Here is a tiny trained network, its code and every weight. The questions are about switching its units off for an input and a target symbol, where a switched-off unit gives its printed mean instead of its output.

import numpy as np


def w(rows, s, z=0):
    codes = np.array(rows[::2]) - 128.0
    scale = np.full(codes.shape[1], s)
    scale[-1] = z or s
    return codes * scale


def f(y):
    return y / 2 * (1 + np.tanh(0.7978845608 * (y + 0.044715 * y**3)))


def softmax(a):
    e = np.exp(a - a.max(-1, keepdims=True))
    return e / e.sum(-1, keepdims=True)


def log_softmax(a):
    a = a - a.max(-1, keepdims=True)
    return a - np.log(np.exp(a).sum(-1, keepdims=True))


def net(x, mask):
    ids = ['Θαδεηλμξ'.index(c) for c in x.split()]
    T = len(ids)
    res = E[ids] + P[:T]
    r = res
    for j in range(2):
        rows = slice(2 * j, 2 * j + 2)
        q, k, v = (r @ M[0][rows].T for M in (Q, K, V))
        z = softmax(np.where(np.tri(T) > 0, q @ k.T / 2**0.5, -1e9)) @ v
        o = O[0][rows]
        res = res + np.where(mask[j], z, o[:, -1]) @ o[:, :-1]
    y = f(res @ A[0][:, :-1].T + A[0][:, -1])
    res = res + np.where(mask[2:10], y, B[0][:, -1]) @ B[0][:, :-1]
    return log_softmax(res[-1] @ U[:, :-1].T + U[:, -1])


Q, K, V, O, A, B = {}, {}, {}, {}, {}, {}
E = w([
[78,41,189,188,182],'Θ',
[9,184,207,204,91],'α',
[41,55,192,145,65],'δ',
[231,158,131,66,141],'ε',
[176,193,45,83,62],'η',
[93,69,6,120,76],'λ',
[205,151,225,246,130],'μ',
[100,57,103,95,241],'ξ',
],0.019)
P = w([
[96,144,110,113,58],'0',
[136,117,71,211,246],'1',
[124,118,126,85,59],'2',
[145,126,106,181,217],'3',
[142,96,133,86,48],'4',
[142,145,115,181,201],'5',
[158,80,140,84,38],'6',
[140,147,125,172,199],'7',
[151,69,154,83,35],'8',
[129,163,130,183,188],'9',
[153,87,130,88,40],'10',
],0.012)
Q[0] = w([
[131,140,138,156,205],'h0',
[69,109,174,108,31],'h0',
[108,181,150,193,206],'h1',
[45,6,125,115,160],'h1',
],0.014)
K[0] = w([
[111,121,170,138,106],'h0',
[209,21,116,94,71],'h0',
[86,157,255,165,79],'h1',
[24,103,95,113,164],'h1',
],0.011)
V[0] = w([
[170,27,105,140,80],'h0',
[203,114,163,102,129],'h0',
[159,3,79,149,114],'h1',
[66,176,95,125,144],'h1',
],0.0048)
O[0] = w([
[220,126,15,139,51,185],'h0',
[196,130,196,44,130,17],'h0',
[4,165,31,230,90,6],'h1',
[176,127,20,73,67,209],'h1',
],0.0049,0.0017)
A[0] = w([
[68,37,53,21,102,174],'n0',
[100,231,121,91,30,41],'n1',
[76,43,130,68,70,204],'n2',
[91,154,166,183,238,1],'n3',
[141,158,182,139,8,104],'n4',
[165,64,211,21,154,94],'n5',
[146,61,29,169,139,109],'n6',
[76,2,199,164,60,51],'n7',
],0.011,0.0092)
B[0] = w([
[214,253,92,177,197,236],'n0',
[90,1,111,123,218,204],'n1',
[55,101,114,246,171,254],'n2',
[42,152,35,69,163,182],'n3',
[114,95,46,26,229,251],'n4',
[123,127,99,150,19,152],'n5',
[188,26,136,72,62,191],'n6',
[118,191,197,72,67,243],'n7',
],0.0085,0.0088)
U = w([
[81,21,117,96,86,173],'Θ',
[66,245,49,105,64,110],'α',
[134,41,177,213,66,196],'δ',
[220,100,209,97,163,215],'ε',
[128,174,60,45,2,253],'η',
[118,72,62,176,63,87],'λ',
[161,107,175,218,229,7],'μ',
[139,137,57,68,158,26],'ξ',
],0.008,0.0072)

Each question gives the input, a string of symbols that net reads in full, and the target symbol t.
The units are the heads (2 rows each of Q, K, V and O) and the neurons (one row each of A and B). Each row of codes is followed by its name. A weight is (code - 128) times the scale printed after its matrix; where a second scale follows, it is the last column's (O, A, B and U).
mask holds one flag per unit, heads first, then neurons. A switched-off unit (its flag False) gives its mean, the last column of its rows in O or B, instead of its output. The means were averaged over made-up inputs and are rounded, as every weight is.
A unit's drop is (log p(t) with every unit on - log p(t) with that unit switched off) / (log p(t) with every unit on - log p(t) with every unit switched off).
The circuit of an input: a set's keep is (log p(t) with only the set's units on - log p(t) with every unit switched off) / (log p(t) with every unit on - log p(t) with every unit switched off). Starting from all 10 units, units are removed one at a time, each time the one whose removal leaves the highest keep (on an exact tie, the one counted first), for as long as the keep stays at least 0.8.
circuit, biggest first: the units of the circuit, biggest drop first
unit that matters most: the unit with the biggest drop
top k neurons: the k neurons with the biggest drops, biggest first
which heads matter: for each layer, one digit per head in row order, 1 if its drop is at least 0.15 and else 0, layers parted by /
drop of u: that unit's drop, to one decimal
input α α ε δ, target δ: unit that matters most	n2
input α α δ Θ μ ξ μ η α, target Θ: top 2 neurons	[n4 n0]
input ε η λ ε λ ε λ, target λ: circuit, biggest first	[n2 n6 n0 h1]
input α α η ξ Θ, target δ: top 3 neurons	[n4 n2 n3]
input α μ λ α α ξ δ, target α: circuit, biggest first	[n7 n0 n2]
input δ η ξ α ε η η Θ Θ α α, target Θ: top 2 neurons	[n0 n4]
input α ε α α, target α: which heads matter	10
input Θ η λ μ μ α α α ξ μ, target α: circuit, biggest first	[n3 h0 n1]
input α α μ α α α δ, target α: which heads matter	00
input μ α η α Θ, target δ: which heads matter	00
input α η μ δ, target δ: top 2 neurons	[n4 n2]
input α η ε ε ξ η Θ μ Θ η ξ, target μ: top 2 neurons	[n0 n2]
input μ ε Θ δ Θ Θ, target Θ: top 3 neurons	[n0 n3 n6]
input η η η α α α α δ α Θ, target Θ: circuit, biggest first	[n0]
input η α α α, target α: top 4 neurons	[n3 n1 n6 n2]
input η Θ μ ε Θ δ η λ μ ξ λ, target λ: drop of n2	0.9
input Θ ξ α α η α ε α η ξ ξ, target μ: drop of h1	0.1
input ε δ Θ μ η, target ξ: drop of n0	0.1
